Here is a tiny trained network, its code and every weight. The questions are about switching its units off for an input and a class, where a switched-off unit gives its printed mean instead of its output.

import numpy as np


def w(rows, s, z=0):
    codes = np.array(rows[::2]) - 128.0
    scale = np.full(codes.shape[1], s)
    scale[-1] = z or s
    return codes * scale


def norm(h):
    return h / np.sqrt((h * h).mean(-1, keepdims=True) + 1e-5)


def f(y):
    return np.maximum(y, 0)


def log_softmax(a):
    a = a - a.max(-1, keepdims=True)
    return a - np.log(np.exp(a).sum(-1, keepdims=True))


def net(x, mask):
    res = np.array(x, float).reshape(1, 5) / 4 @ E
    u = 0
    for l in range(4):
        y = f(norm(res) @ A[l][:, :-1].T + A[l][:, -1])
        res = res + np.where(mask[u : u + 9], y, B[l][:, -1]) @ B[l][:, :-1]
        u += 9
    return log_softmax(norm(res)[-1] @ U[:, :-1].T + U[:, -1])


A, B = {}, {}
E = w([
[93,146,125,105,235,188,205,63,90,115],'x0',
[120,24,97,51,135,225,79,129,160,128],'x1',
[143,92,181,116,164,87,99,132,95,14],'x2',
[168,161,179,2,131,71,91,57,136,197],'x3',
[148,147,223,173,156,184,74,126,157,159],'x4',
],0.0012)
A[0] = w([
[133,93,24,94,44,38,180,116,129,129,103],'L0N1',
[153,108,118,19,113,196,110,109,213,114,90],'L0N2',
[81,113,77,213,144,180,121,183,98,97,7],'L0N3',
[75,87,62,139,126,235,124,190,219,66,96],'L0N4',
[186,110,254,182,134,163,89,137,215,189,46],'L0N5',
[197,100,222,45,191,66,80,184,39,37,50],'L0N6',
[142,108,123,149,152,122,127,120,136,151,80],'L0N7',
[179,221,127,177,53,17,110,164,163,151,90],'L0N8',
[154,95,112,140,165,129,139,141,111,143,70],'L0N9',
],0.0015,0.0022)
B[0] = w([
[127,214,140,107,162,209,58,165,116,67,242],'L0N1',
[118,90,119,192,191,56,136,142,46,148,206],'L0N2',
[29,80,118,229,24,172,199,146,137,80,162],'L0N3',
[150,110,149,206,156,59,157,144,27,150,250],'L0N4',
[91,205,78,79,152,157,84,131,98,37,191],'L0N5',
[127,105,38,220,150,96,101,6,229,88,230],'L0N6',
[117,143,111,121,111,146,126,125,105,95,128],'L0N7',
[146,45,136,118,226,175,186,209,120,128,255],'L0N8',
[139,135,135,150,118,144,127,117,158,149,128],'L0N9',
],0.0018,0.00099)
A[1] = w([
[126,160,135,71,212,132,140,37,61,141,82],'L1N1',
[150,98,104,47,128,168,63,79,190,146,127],'L1N2',
[146,102,118,136,13,53,3,155,166,154,40],'L1N3',
[132,158,105,99,97,165,135,128,130,249,73],'L1N4',
[123,114,210,176,176,183,118,140,147,158,53],'L1N5',
[68,178,98,125,50,189,177,142,168,250,7],'L1N6',
[192,144,213,171,162,145,70,126,152,160,162],'L1N7',
[154,235,171,175,95,35,201,80,144,143,42],'L1N8',
[108,116,34,42,85,44,218,114,64,72,79],'L1N9',
],0.002,0.0017)
B[1] = w([
[159,126,160,149,73,122,180,204,192,115,241],'L1N1',
[108,118,135,205,110,92,147,149,61,153,221],'L1N2',
[169,141,179,112,125,167,253,194,186,106,222],'L1N3',
[146,96,115,179,157,102,103,79,178,51,200],'L1N4',
[111,185,73,92,78,126,120,131,104,99,176],'L1N5',
[189,102,53,174,172,77,97,44,199,96,189],'L1N6',
[95,164,38,108,75,114,125,150,106,100,249],'L1N7',
[116,75,107,151,187,104,87,202,56,186,220],'L1N8',
[107,217,96,128,89,176,56,153,133,117,242],'L1N9',
],0.0027,0.0014)
A[2] = w([
[164,187,130,24,113,71,88,92,133,174,142],'L2N1',
[194,137,186,141,87,163,193,176,177,128,76],'L2N2',
[125,15,120,73,105,205,107,116,181,154,31],'L2N3',
[129,92,69,201,119,103,153,172,109,63,129],'L2N4',
[102,66,124,93,121,187,129,157,99,104,135],'L2N5',
[135,202,220,178,161,216,39,122,147,135,79],'L2N6',
[101,149,119,137,199,177,217,33,95,144,82],'L2N7',
[179,148,182,6,145,57,101,74,136,195,117],'L2N8',
[88,160,170,84,204,190,197,51,113,120,2],'L2N9',
],0.0025,0.00097)
B[2] = w([
[53,108,101,199,115,200,148,139,119,103,187],'L2N1',
[117,127,145,40,123,100,165,141,147,132,159],'L2N2',
[150,155,127,135,176,56,109,151,53,182,161],'L2N3',
[105,142,185,102,117,159,140,67,152,197,251],'L2N4',
[133,184,159,148,138,76,138,132,104,171,172],'L2N5',
[105,178,2,56,54,94,123,122,94,100,164],'L2N6',
[181,104,138,112,80,96,128,185,186,124,191],'L2N7',
[69,87,131,254,86,231,186,132,111,114,184],'L2N8',
[187,117,144,96,73,106,148,203,182,117,163],'L2N9',
],0.003,0.0028)
A[3] = w([
[84,133,50,47,113,183,75,160,86,137,159],'L3N1',
[77,129,175,127,88,84,115,174,130,31,151],'L3N2',
[117,155,157,137,198,42,153,149,36,182,87],'L3N3',
[147,3,109,43,170,184,57,154,67,186,95],'L3N4',
[84,184,65,154,128,124,156,163,179,215,255],'L3N5',
[129,88,193,111,176,86,81,48,104,7,99],'L3N6',
[108,133,193,203,76,165,125,131,115,144,90],'L3N7',
[157,168,71,122,232,175,221,125,107,85,204],'L3N8',
[95,130,206,91,124,117,135,26,163,193,117],'L3N9',
],0.0023,0.0009)
B[3] = w([
[108,238,162,119,132,107,129,98,94,84,169],'L3N1',
[173,119,83,85,161,168,139,67,164,205,205],'L3N2',
[137,106,146,111,178,108,70,163,74,208,167],'L3N3',
[144,230,176,253,168,20,168,175,68,178,152],'L3N4',
[168,72,185,73,179,120,72,60,109,52,251],'L3N5',
[198,108,22,175,114,121,75,46,205,232,162],'L3N6',
[92,78,95,89,164,157,180,117,85,135,186],'L3N7',
[158,81,167,112,20,96,38,176,161,175,190],'L3N8',
[77,179,181,50,198,143,117,73,159,74,133],'L3N9',
],0.0024,0.0031)
U = w([
[54,68,140,196,107,198,189,125,103,120,139],'0',
[140,146,164,152,195,49,106,169,50,189,137],'1',
[187,104,172,51,83,114,169,206,207,113,137],'2',
[171,98,69,154,151,112,84,24,198,145,132],'3',
[88,219,77,68,90,150,81,119,93,62,128],'4',
[81,123,194,30,214,135,115,90,141,98,89],'5',
[53,113,131,72,254,103,129,158,177,48,9],'6',
],0.009,0.013)

Each question gives the input, the list of numbers given to net, and the class t.
The units are the neurons (one row each of A and B). Each row of codes is followed by its name. A weight is (code - 128) times the scale printed after its matrix; where a second scale follows, it is the last column's (A, B and U).
mask holds one flag per neuron, layer by layer. A switched-off neuron (its flag False) gives its mean, the last column of its row in B, instead of its output. The means were averaged over made-up inputs and are rounded, as every weight is.
A unit's drop is (log p(t) with every unit on - log p(t) with that unit switched off) / (log p(t) with every unit on - log p(t) with every unit switched off).
The circuit of an input: a set's keep is (log p(t) with only the set's units on - log p(t) with every unit switched off) / (log p(t) with every unit on - log p(t) with every unit switched off). Starting from the 12 units with the biggest drops (on a tie, the unit counted first), units are removed one at a time, each time the one whose removal leaves the highest keep (on an exact tie, the one counted first), for as long as the keep stays at least 0.8.
units of the circuit, in order: the units of the circuit, biggest drop first
top k neurons: the k neurons with the biggest drops, biggest first
k most important neurons of layer l: the k neurons of layer l with the biggest drops, biggest first
input [-1,0,1,8,8], class 0: units of the circuit, in order => [L2N8]
input [-1,-3,-6,6,2], class 0: 2 most important neurons of layer 2 => [L2N8, L2N1]
input [8,0,3,7,-7], class 2: units of the circuit, in order => [L2N9, L1N1]
input [7,-4,-5,5,-3], class 2: units of the circuit, in order => [L2N7, L2N9]
input [7,-3,1,2,7], class 2: top 2 neurons => [L2N9, L1N9]
input [-7,8,-8,6,6], class 1: units of the circuit, in order => [L2N3, L3N4]
input [-5,-4,-6,1,5], class 3: top 2 neurons => [L1N6, L1N1]
input [8,4,8,6,2], class 2: top 2 neurons => [L2N9, L1N1]
input [-3,-3,4,-4,-5], class 4: top 2 neurons => [L1N9, L2N8]
input [-4,-7,3,-6,-8], class 4: top 4 neurons => [L1N9, L0N1, L0N4, L2N8]
input [4,-5,-8,-2,-3], class 3: units of the circuit, in order => [L1N6, L3N5]
input [3,4,-4,2,-7], class 4: units of the circuit, in order => [L1N9, L3N1]
input [5,4,-8,-6,-6], class 3: top 3 neurons => [L1N6, L2N8, L3N5]
input [7,1,-7,-1,8], class 4: units of the circuit, in order => [L2N6]
input [-2,-7,8,-7,8], class 3: top 2 neurons => [L3N2, L3N6]
input [-4,-1,0,0,-6], class 4: 2 most important neurons of layer 1 => [L1N9, L1N1]
input [2,4,-6,6,7], class 4: top 2 neurons => [L2N6, L0N5]
input [0,-7,8,5,-2], class 3: units of the circuit, in order => [L0N6, L3N6]
input [4,1,4,2,3], class 2: top 3 neurons => [L2N9, L1N4, L1N6]
input [-1,5,7,6,-5], class 3: units of the circuit, in order => [L3N6]
input [-2,-8,1,8,-3], class 0: units of the circuit, in order => [L2N8, L2N1]
input [0,2,8,7,2], class 3: top 2 neurons => [L0N6, L3N6]
input [1,-2,4,6,6], class 0: top 4 neurons => [L2N8, L1N9, L2N1, L0N1]
input [5,-7,4,8,4], class 0: units of the circuit, in order => [L2N8, L2N1]
input [1,-1,7,3,8], class 4: top 2 neurons => [L2N6, L1N7]
input [1,5,-5,1,1], class 1: 2 most important neurons of layer 2 => [L2N3, L2N8]
input [3,-3,4,1,-1], class 3: top 2 neurons => [L0N6, L3N6]
input [4,8,6,7,5], class 1: top neuron => [L2N3]
input [0,-1,-3,4,4], class 0: top 3 neurons => [L1N9, L2N1, L0N1]
input [-7,-3,-1,6,8], class 4: 3 most important neurons of layer 2 => [L2N6, L2N1, L2N7]
